Below are the code and all the weights of a small trained network. Each question names an input and a target symbol and asks about switching units off, where a switched-off unit gives its printed mean instead of its output.

import numpy as np


def w(rows, s, z=0):
    codes = np.array(rows[::2]) - 128.0
    scale = np.full(codes.shape[1], s)
    scale[-1] = z or s
    return codes * scale


def norm(h):
    return h / np.sqrt((h * h).mean(-1, keepdims=True) + 1e-5)


def softmax(a):
    e = np.exp(a - a.max(-1, keepdims=True))
    return e / e.sum(-1, keepdims=True)


def log_softmax(a):
    a = a - a.max(-1, keepdims=True)
    return a - np.log(np.exp(a).sum(-1, keepdims=True))


def net(x, mask):
    ids = ['αβδεζηλμξπστφψω'.index(c) for c in x.split()]
    T = len(ids)
    res = E[ids] + P[:T]
    u = 0
    for l in range(3):
        r = norm(res)
        for j in range(3):
            rows = slice(4 * j, 4 * j + 4)
            q, k, v = (r @ M[l][rows].T for M in (Q, K, V))
            z = softmax(np.where(np.tri(T) > 0, q @ k.T / 4**0.5, -1e9)) @ v
            o = O[l][rows]
            res = res + np.where(mask[u + j], z, o[:, -1]) @ o[:, :-1]
        u += 3
    return log_softmax(norm(res)[-1] @ U[:, :-1].T + U[:, -1])


Q, K, V, O = {}, {}, {}, {}
E = w([
[96,215,156,129,90,126],'α',
[144,121,141,90,159,148],'β',
[134,183,130,91,105,135],'δ',
[161,150,143,120,131,125],'ε',
[163,161,111,93,137,142],'ζ',
[121,160,192,204,140,92],'η',
[59,1,153,43,127,192],'λ',
[162,167,131,93,137,120],'μ',
[150,100,116,214,145,169],'ξ',
[161,138,154,133,110,142],'π',
[37,53,244,170,66,156],'σ',
[152,148,128,106,112,146],'τ',
[97,185,143,106,86,142],'φ',
[128,154,139,112,107,124],'ψ',
[157,143,127,107,147,144],'ω',
],0.0093)
P = w([
[103,246,89,118,103,130],'0',
[146,127,136,162,96,118],'1',
[151,219,214,71,176,151],'2',
[115,165,92,164,91,206],'3',
[131,93,121,154,110,104],'4',
[177,139,187,93,183,168],'5',
[125,114,78,179,119,221],'6',
[117,81,115,154,114,90],'7',
[229,139,206,150,161,179],'8',
],0.014)
Q[0] = w([
[152,81,67,216,143,188],'L0H1',
[104,144,166,137,213,63],'L0H1',
[168,43,104,166,91,98],'L0H1',
[191,132,217,108,117,177],'L0H1',
[117,164,134,106,170,167],'L0H2',
[128,96,103,153,58,96],'L0H2',
[172,109,187,86,99,66],'L0H2',
[124,151,126,170,175,206],'L0H2',
[129,133,59,194,149,246],'L0H3',
[141,155,149,30,190,130],'L0H3',
[165,158,107,90,165,72],'L0H3',
[133,76,204,120,121,162],'L0H3',
],0.012)
K[0] = w([
[121,46,91,213,175,124],'L0H1',
[64,179,188,82,163,126],'L0H1',
[102,59,128,114,145,60],'L0H1',
[255,127,184,143,150,145],'L0H1',
[145,121,121,100,63,132],'L0H2',
[118,133,132,188,215,129],'L0H2',
[80,188,140,169,148,148],'L0H2',
[177,98,84,89,77,88],'L0H2',
[189,65,142,87,147,87],'L0H3',
[118,187,172,42,100,172],'L0H3',
[102,201,127,100,160,127],'L0H3',
[76,81,168,170,99,183],'L0H3',
],0.012)
V[0] = w([
[133,164,212,50,215,91],'L0H1',
[105,145,118,158,215,188],'L0H1',
[180,175,126,34,87,25],'L0H1',
[25,153,69,150,87,67],'L0H1',
[40,143,173,184,140,72],'L0H2',
[134,132,169,18,50,75],'L0H2',
[80,88,149,48,141,198],'L0H2',
[109,193,112,3,31,177],'L0H2',
[192,128,153,82,72,183],'L0H3',
[120,137,55,111,210,151],'L0H3',
[168,140,134,170,186,110],'L0H3',
[111,160,16,140,75,105],'L0H3',
],0.0058)
O[0] = w([
[111,143,245,122,128,120,118],'L0H1',
[129,156,205,90,34,169,100],'L0H1',
[210,100,148,180,223,115,155],'L0H1',
[212,3,118,122,118,109,55],'L0H1',
[67,128,136,85,136,29,122],'L0H2',
[190,121,152,77,76,133,165],'L0H2',
[137,71,189,164,118,144,45],'L0H2',
[253,68,100,111,21,109,253],'L0H2',
[122,156,90,101,36,109,192],'L0H3',
[155,129,128,190,156,223,49],'L0H3',
[66,149,92,163,178,113,124],'L0H3',
[254,89,81,110,160,146,138],'L0H3',
],0.0047,0.0043)
Q[1] = w([
[129,231,146,70,137,187],'L1H1',
[139,124,92,180,129,115],'L1H1',
[175,172,92,103,135,63],'L1H1',
[90,190,171,104,190,169],'L1H1',
[136,136,182,85,139,192],'L1H2',
[117,159,168,132,180,165],'L1H2',
[109,175,120,136,145,125],'L1H2',
[155,139,114,152,137,145],'L1H2',
[170,97,158,108,187,65],'L1H3',
[165,152,173,184,144,108],'L1H3',
[143,71,99,193,70,245],'L1H3',
[140,192,175,123,201,137],'L1H3',
],0.011)
K[1] = w([
[183,202,133,124,108,98],'L1H1',
[106,98,164,131,132,141],'L1H1',
[149,77,160,106,157,126],'L1H1',
[147,187,102,135,163,118],'L1H1',
[141,144,180,84,145,146],'L1H2',
[115,112,182,114,169,112],'L1H2',
[141,102,144,132,119,136],'L1H2',
[136,135,133,164,143,146],'L1H2',
[123,138,160,68,105,192],'L1H3',
[109,176,89,109,102,159],'L1H3',
[113,7,75,145,134,97],'L1H3',
[179,188,103,155,97,155],'L1H3',
],0.014)
V[1] = w([
[33,123,131,109,120,178],'L1H1',
[155,119,103,237,129,71],'L1H1',
[147,157,176,136,111,86],'L1H1',
[141,181,123,182,150,203],'L1H1',
[131,2,42,245,92,17],'L1H2',
[84,135,129,226,141,132],'L1H2',
[138,160,133,147,141,54],'L1H2',
[117,85,222,45,175,118],'L1H2',
[86,124,167,178,31,63],'L1H3',
[151,212,83,96,110,170],'L1H3',
[60,128,41,126,91,241],'L1H3',
[91,82,64,24,145,156],'L1H3',
],0.0083)
O[1] = w([
[151,112,73,85,148,85,36],'L1H1',
[153,147,163,164,179,171,145],'L1H1',
[107,57,145,155,126,131,161],'L1H1',
[194,102,174,87,101,129,132],'L1H1',
[119,64,62,73,179,215,2],'L1H2',
[162,187,125,100,112,166,66],'L1H2',
[137,106,92,95,77,103,140],'L1H2',
[128,168,107,198,88,127,82],'L1H2',
[169,13,197,90,191,169,145],'L1H3',
[101,192,114,194,157,169,208],'L1H3',
[187,216,128,96,154,166,105],'L1H3',
[146,255,144,84,72,150,100],'L1H3',
],0.0086,0.0076)
Q[2] = w([
[106,160,100,115,215,98],'L2H1',
[49,160,106,115,181,117],'L2H1',
[79,94,184,208,247,143],'L2H1',
[110,136,141,56,135,53],'L2H1',
[217,133,186,118,104,132],'L2H2',
[156,46,91,73,187,164],'L2H2',
[189,47,186,199,123,252],'L2H2',
[185,65,128,83,154,56],'L2H2',
[157,151,206,1,146,130],'L2H3',
[216,143,35,107,86,191],'L2H3',
[223,132,146,220,205,118],'L2H3',
[124,185,149,145,225,153],'L2H3',
],0.0094)
K[2] = w([
[91,122,188,113,125,8],'L2H1',
[163,175,197,153,101,60],'L2H1',
[119,165,116,148,199,70],'L2H1',
[65,156,146,88,76,149],'L2H1',
[180,71,129,137,106,109],'L2H2',
[157,148,97,107,182,64],'L2H2',
[130,83,169,52,241,89],'L2H2',
[145,142,13,124,155,158],'L2H2',
[42,137,99,79,96,177],'L2H3',
[173,165,84,77,146,95],'L2H3',
[130,177,218,168,54,98],'L2H3',
[79,189,132,166,123,166],'L2H3',
],0.012)
V[2] = w([
[180,83,82,186,173,149],'L2H1',
[87,105,166,89,60,225],'L2H1',
[160,124,2,62,140,100],'L2H1',
[92,144,100,186,9,161],'L2H1',
[157,79,134,62,184,179],'L2H2',
[174,95,56,232,147,245],'L2H2',
[52,54,218,91,128,175],'L2H2',
[89,73,181,132,47,123],'L2H2',
[103,8,76,93,79,157],'L2H3',
[159,99,114,169,93,8],'L2H3',
[75,127,149,79,59,171],'L2H3',
[77,106,160,102,22,128],'L2H3',
],0.006)
O[2] = w([
[237,233,97,134,127,111,221],'L2H1',
[29,170,114,122,112,135,146],'L2H1',
[145,120,87,158,35,61,42],'L2H1',
[122,164,233,116,142,93,226],'L2H1',
[105,189,216,142,73,122,96],'L2H2',
[50,209,119,55,159,108,253],'L2H2',
[180,231,163,193,30,125,151],'L2H2',
[204,192,122,172,102,124,191],'L2H2',
[157,170,112,63,236,102,23],'L2H3',
[47,145,78,18,59,151,204],'L2H3',
[175,218,124,168,162,143,101],'L2H3',
[138,254,121,115,131,153,158],'L2H3',
],0.006,0.0034)
U = w([
[78,165,179,185,94,80,212],'α',
[180,202,176,103,114,120,190],'β',
[204,149,47,200,99,110,170],'δ',
[73,156,93,215,119,218,21],'ε',
[152,178,45,108,135,144,137],'ζ',
[23,99,104,192,208,91,143],'η',
[110,171,106,19,140,9,186],'λ',
[231,158,129,172,192,197,52],'μ',
[116,167,189,88,232,201,80],'ξ',
[95,71,200,122,56,222,2],'π',
[193,43,180,107,178,9,193],'σ',
[102,110,82,83,15,92,107],'τ',
[243,94,207,66,87,141,50],'φ',
[118,59,69,195,66,53,109],'ψ',
[37,178,149,57,64,180,27],'ω',
],0.013,0.007)

Each question gives the input, a string of symbols that net reads in full, and the target symbol t.
The units are the heads (4 rows each of Q, K, V and O). Each row of codes is followed by its name. A weight is (code - 128) times the scale printed after its matrix; where a second scale follows, it is the last column's (O and U).
mask holds one flag per head, layer by layer. A switched-off head (its flag False) gives its mean, the last column of its rows in O, instead of its output. The means were averaged over made-up inputs and are rounded, as every weight is.
A unit's drop is (log p(t) with every unit on - log p(t) with that unit switched off) / (log p(t) with every unit on - log p(t) with every unit switched off).
The circuit of an input: a set's keep is (log p(t) with only the set's units on - log p(t) with every unit switched off) / (log p(t) with every unit on - log p(t) with every unit switched off). Starting from all 9 units, units are removed one at a time, each time the one whose removal leaves the highest keep (on an exact tie, the one counted first), for as long as the keep stays at least 0.8.
units of the circuit, in order: the units of the circuit, biggest drop first
most important unit: the unit with the biggest drop
which heads matter: for each layer, one digit per head in row order, 1 if its drop is at least 0.15 and else 0, layers parted by /
input ζ φ ε δ φ ψ, target α: units of the circuit, in order => L1H2
input φ α η τ ε π η, target η: units of the circuit, in order => L0H2, L1H3
input β ε η η, target η: units of the circuit, in order => L0H1, L1H2, L1H3
input φ π ω β δ σ ξ, target τ: which heads matter => 100 / 000 / 000
input α δ β σ τ, target σ: which heads matter => 000 / 101 / 000
input β η ω τ π π ξ, target ξ: which heads matter => 111 / 011 / 001
input η η δ β δ φ τ π, target η: units of the circuit, in order => L1H2, L0H2
input π η λ λ φ ζ η, target ω: units of the circuit, in order => L1H2, L1H1, L0H1
input σ π ψ δ, target ξ: units of the circuit, in order => L1H2, L0H1, L2H3
input α δ ζ φ τ ε ζ, target ζ: units of the circuit, in order => L0H1, L1H2, L1H3
input β π ξ φ ζ φ ω, target δ: units of the circuit, in order => L0H1, L1H1
input η ω ψ η σ ξ, target α: which heads matter => 100 / 010 / 000
input φ η ψ, target α: which heads matter => 000 / 011 / 000
input φ μ ζ, target α: most important unit => L1H2
input π π η ω α λ δ, target π: which heads matter => 110 / 001 / 010
input ζ ψ β δ μ π π, target ψ: units of the circuit, in order => L1H3, L0H1
input π ζ ξ δ, target δ: units of the circuit, in order => L0H1, L1H2, L2H1
input σ ε ξ η ψ α τ, target λ: which heads matter => 100 / 001 / 001
input ε η ω ζ ε ε ψ, target η: which heads matter => 110 / 000 / 000
input δ ε μ ζ π π δ π, target π: most important unit => L1H1
input β ζ β α β π ψ λ, target λ: which heads matter => 000 / 101 / 000
input ζ ε ξ ζ λ, target λ: units of the circuit, in order => L1H3, L1H1
input φ β ζ ε τ ζ ω, target ζ: which heads matter => 101 / 010 / 000
input ε β ω α δ, target δ: units of the circuit, in order => L0H1, L1H1, L0H3
input σ π ω τ π, target σ: which heads matter => 110 / 001 / 001
input π λ τ η ξ α σ, target μ: units of the circuit, in order => L1H3, L1H2, L0H1, L2H3
input ε δ τ, target α: most important unit => L1H2
input μ π λ μ, target ξ: units of the circuit, in order => L1H2, L0H1, L0H3, L2H3
input ψ π π η μ, target η: units of the circuit, in order => L1H3, L1H2
input μ ξ ζ ξ α η ψ β, target η: which heads matter => 010 / 001 / 000
